Below is a small trained network, with its code and all its weights. Each question gives an input and a target symbol and asks what happens when units are switched off, that is, made to give their printed mean instead of their output.

import numpy as np


def w(rows, s, z=0):
    codes = np.array(rows[::2]) - 128.0
    scale = np.full(codes.shape[1], s)
    scale[-1] = z or s
    return codes * scale


def norm(h):
    return h / np.sqrt((h * h).mean(-1, keepdims=True) + 1e-5)


def f(y):
    return y / 2 * (1 + np.tanh(0.7978845608 * (y + 0.044715 * y**3)))


def softmax(a):
    e = np.exp(a - a.max(-1, keepdims=True))
    return e / e.sum(-1, keepdims=True)


def log_softmax(a):
    a = a - a.max(-1, keepdims=True)
    return a - np.log(np.exp(a).sum(-1, keepdims=True))


def net(x, mask):
    ids = ['αβγδζθμξπτ'.index(c) for c in x.split()]
    T = len(ids)
    res = E[ids] + P[:T]
    r = norm(res)
    for j in range(2):
        rows = slice(4 * j, 4 * j + 4)
        q, k, v = (r @ M[0][rows].T for M in (Q, K, V))
        z = softmax(np.where(np.tri(T) > 0, q @ k.T / 4**0.5, -1e9)) @ v
        o = O[0][rows]
        res = res + np.where(mask[j], z, o[:, -1]) @ o[:, :-1]
    y = f(norm(res) @ A[0][:, :-1].T + A[0][:, -1])
    res = res + np.where(mask[2:6], y, B[0][:, -1]) @ B[0][:, :-1]
    return log_softmax(norm(res)[-1] @ U[:, :-1].T + U[:, -1])


Q, K, V, O, A, B = {}, {}, {}, {}, {}, {}
E = w([
[152,74,139,157],'α',
[120,101,122,115],'β',
[105,101,78,131],'γ',
[137,137,185,140],'δ',
[118,87,146,184],'ζ',
[91,123,110,139],'θ',
[155,134,124,9],'μ',
[145,251,142,104],'ξ',
[183,110,143,92],'π',
[130,132,104,146],'τ',
],0.021)
P = w([
[206,216,252,91],'0',
[205,125,50,162],'1',
[120,164,75,153],'2',
[142,185,90,140],'3',
[151,154,81,137],'4',
[120,153,108,124],'5',
[151,149,95,134],'6',
[124,124,111,117],'7',
[145,133,127,110],'8',
[146,123,135,93],'9',
[145,106,127,99],'10',
[136,104,148,85],'11',
[137,82,126,82],'12',
],0.0043)
Q[0] = w([
[78,181,126,24],'H0',
[238,193,226,129],'H0',
[95,201,114,113],'H0',
[128,36,40,117],'H0',
[96,220,204,242],'H1',
[2,96,121,91],'H1',
[138,176,24,182],'H1',
[46,97,97,111],'H1',
],0.007)
K[0] = w([
[109,146,2,56],'H0',
[153,179,90,47],'H0',
[104,162,2,119],'H0',
[129,191,157,110],'H0',
[90,63,102,176],'H1',
[148,45,118,117],'H1',
[130,153,210,58],'H1',
[145,77,209,102],'H1',
],0.009)
V[0] = w([
[30,94,153,199],'H0',
[152,30,147,181],'H0',
[2,133,225,145],'H0',
[214,84,175,174],'H0',
[131,141,245,66],'H1',
[104,17,100,8],'H1',
[101,31,108,156],'H1',
[86,74,182,165],'H1',
],0.0081)
O[0] = w([
[40,86,91,164,254],'H0',
[36,153,198,182,125],'H0',
[125,129,64,228,246],'H0',
[80,186,182,152,85],'H0',
[111,217,80,36,138],'H1',
[116,255,42,202,58],'H1',
[181,195,164,130,127],'H1',
[56,185,76,175,166],'H1',
],0.0067,0.0037)
A[0] = w([
[254,191,187,86,42],'N0',
[113,228,234,109,106],'N1',
[203,78,209,124,153],'N2',
[103,174,188,122,3],'N3',
],0.0082,0.0022)
B[0] = w([
[78,8,101,70,226],'N0',
[189,119,73,185,209],'N1',
[154,166,200,110,254],'N2',
[147,139,98,148,97],'N3',
],0.012,0.0018)
U = w([
[133,149,222,205,141],'α',
[167,253,81,113,140],'β',
[211,98,110,182,119],'γ',
[65,140,126,2,207],'δ',
[82,115,232,101,161],'ζ',
[119,26,39,177,146],'θ',
[143,167,93,96,2],'μ',
[121,73,161,76,128],'ξ',
[137,178,105,82,38],'π',
[99,60,186,48,185],'τ',
],0.0091,0.0045)

Each question gives the input, a string of symbols that net reads in full, and the target symbol t.
The units are the heads (4 rows each of Q, K, V and O) and the neurons (one row each of A and B). Each row of codes is followed by its name. A weight is (code - 128) times the scale printed after its matrix; where a second scale follows, it is the last column's (O, A, B and U).
mask holds one flag per unit, heads first, then neurons. A switched-off unit (its flag False) gives its mean, the last column of its rows in O or B, instead of its output. The means were averaged over made-up inputs and are rounded, as every weight is.
A unit's drop is (log p(t) with every unit on - log p(t) with that unit switched off) / (log p(t) with every unit on - log p(t) with every unit switched off).
The circuit of an input: a set's keep is (log p(t) with only the set's units on - log p(t) with every unit switched off) / (log p(t) with every unit on - log p(t) with every unit switched off). Starting from all 6 units, units are removed one at a time, each time the one whose removal leaves the highest keep (on an exact tie, the one counted first), for as long as the keep stays at least 0.8.
units of the circuit, in order: the units of the circuit, biggest drop first
top k neurons: the k neurons with the biggest drops, biggest first
drop of u: that unit's drop, to one decimal
input α θ β τ τ θ β θ τ, target α: units of the circuit, in order -> [H1; H0]
input τ δ θ θ θ θ θ α, target α: units of the circuit, in order -> [H0]
input ξ μ δ, target τ: units of the circuit, in order -> [H0; N0]
input ζ ζ δ ξ, target δ: units of the circuit, in order -> [N0; H1]
input δ τ α τ τ, target δ: units of the circuit, in order -> [H1; H0]
input τ δ π δ, target τ: units of the circuit, in order -> [N0; H0]
input δ θ ζ β δ θ μ γ θ ξ θ θ ξ, target θ: top 3 neurons -> [N0; N1; N2]
input δ β ξ θ α ζ τ ξ α θ θ θ ξ, target θ: units of the circuit, in order -> [N0; N1; H1]
input τ α θ τ ξ, target τ: top 2 neurons -> [N0; N2]
input δ δ τ δ θ θ θ π β, target δ: top 2 neurons -> [N1; N0]
input τ τ θ, target τ: drop of H0 -> 0.2
input δ θ δ τ ξ γ, target δ: drop of H1 -> 0.9
input δ β θ δ δ γ π τ θ τ, target δ: drop of N3 -> 0.0
input τ τ δ ξ θ γ τ, target τ: units of the circuit, in order -> [H1]
